Below is a small trained network, with its code and all its weights. Each question gives an input and a class and asks what happens when units are switched off, that is, made to give their printed mean instead of their output.

import numpy as np


def w(rows, s, z=0):
    codes = np.array(rows[::2]) - 128.0
    scale = np.full(codes.shape[1], s)
    scale[-1] = z or s
    return codes * scale


def f(y):
    return y / 2 * (1 + np.tanh(0.7978845608 * (y + 0.044715 * y**3)))


def log_softmax(a):
    a = a - a.max(-1, keepdims=True)
    return a - np.log(np.exp(a).sum(-1, keepdims=True))


def net(x, mask):
    res = np.array(x, float).reshape(1, 7) / 4 @ E
    y = f(res @ A[0][:, :-1].T + A[0][:, -1])
    res = res + np.where(mask, y, B[0][:, -1]) @ B[0][:, :-1]
    return log_softmax(res[-1] @ U[:, :-1].T + U[:, -1])


A, B = {}, {}
E = w([
[138,221,66],'x0',
[150,138,77],'x1',
[2,135,32],'x2',
[161,185,93],'x3',
[179,188,218],'x4',
[162,164,161],'x5',
[157,100,52],'x6',
],0.0061)
A[0] = w([
[57,100,132,152],'n1',
[102,110,47,90],'n2',
[104,101,138,148],'n3',
[112,86,238,49],'n4',
[63,220,184,79],'n5',
[63,252,185,100],'n6',
[196,130,120,79],'n7',
[160,126,131,61],'n8',
[186,127,125,63],'n9',
[165,172,126,140],'n10',
[211,76,150,1],'n11',
[199,162,84,166],'n12',
[88,105,84,224],'n13',
],0.012,0.0057)
B[0] = w([
[157,92,27,203],'n1',
[191,197,116,211],'n2',
[155,124,80,156],'n3',
[237,94,184,206],'n4',
[30,91,156,177],'n5',
[1,105,134,208],'n6',
[93,126,187,143],'n7',
[116,115,188,115],'n8',
[95,117,190,131],'n9',
[105,173,140,169],'n10',
[102,84,232,149],'n11',
[119,218,163,196],'n12',
[121,171,52,253],'n13',
],0.025,0.0059)
U = w([
[136,212,14,219],'0',
[112,9,109,12],'1',
[187,46,165,124],'2',
[14,178,57,208],'3',
[44,254,166,121],'4',
[71,225,87,2],'5',
],0.0058,0.0074)

Each question gives the input, the list of numbers given to net, and the class t.
The units are the neurons (one row each of A and B). Each row of codes is followed by its name. A weight is (code - 128) times the scale printed after its matrix; where a second scale follows, it is the last column's (A, B and U).
mask holds one flag per neuron, in row order. A switched-off neuron (its flag False) gives its mean, the last column of its row in B, instead of its output. The means were averaged over made-up inputs and are rounded, as every weight is.
A unit's drop is (log p(t) with every unit on - log p(t) with that unit switched off) / (log p(t) with every unit on - log p(t) with every unit switched off).
The circuit of an input: a set's keep is (log p(t) with only the set's units on - log p(t) with every unit switched off) / (log p(t) with every unit on - log p(t) with every unit switched off). Starting from the 12 units with the biggest drops (on a tie, the unit counted first), units are removed one at a time, each time the one whose removal leaves the highest keep (on an exact tie, the one counted first), for as long as the keep stays at least 0.8.
units of the circuit, in order: the units of the circuit, biggest drop first
unit that matters most: the unit with the biggest drop
k most important neurons: the k neurons with the biggest drops, biggest first
drop when u is switched off: that unit's drop, to one decimal
input [7,4,-6,7,-5,0,0], class 4: unit that matters most -> n12
input [-3,3,7,-1,-3,-2,-8], class 0: units of the circuit, in order -> (n1, n13)
input [2,-1,-2,-8,4,-4,-2], class 1: units of the circuit, in order -> (n2, n12)
input [-1,0,-3,0,-1,-5,-2], class 2: units of the circuit, in order -> (n13, n6)
input [7,2,6,3,4,2,2], class 4: units of the circuit, in order -> (n12, n1)
input [3,5,1,7,-6,8,-4], class 4: units of the circuit, in order -> (n1, n12)
input [8,3,2,6,6,1,-6], class 4: 4 most important neurons -> (n12, n1, n10, n13)
input [-8,-8,-3,-4,-7,-4,4], class 2: 2 most important neurons -> (n4, n6)
input [-3,-8,5,-8,-1,7,-4], class 1: drop when n5 is switched off -> 0.1
input [-8,-2,-2,4,6,2,-5], class 2: drop when n4 is switched off -> 0.4
input [8,-2,3,7,6,-2,-8], class 3: drop when n5 is switched off -> 0.2
input [-7,-5,8,5,-5,-6,-4], class 0: drop when n4 is switched off -> 0.0
input [3,6,7,0,8,5,3], class 4: 2 most important neurons -> (n1, n12)
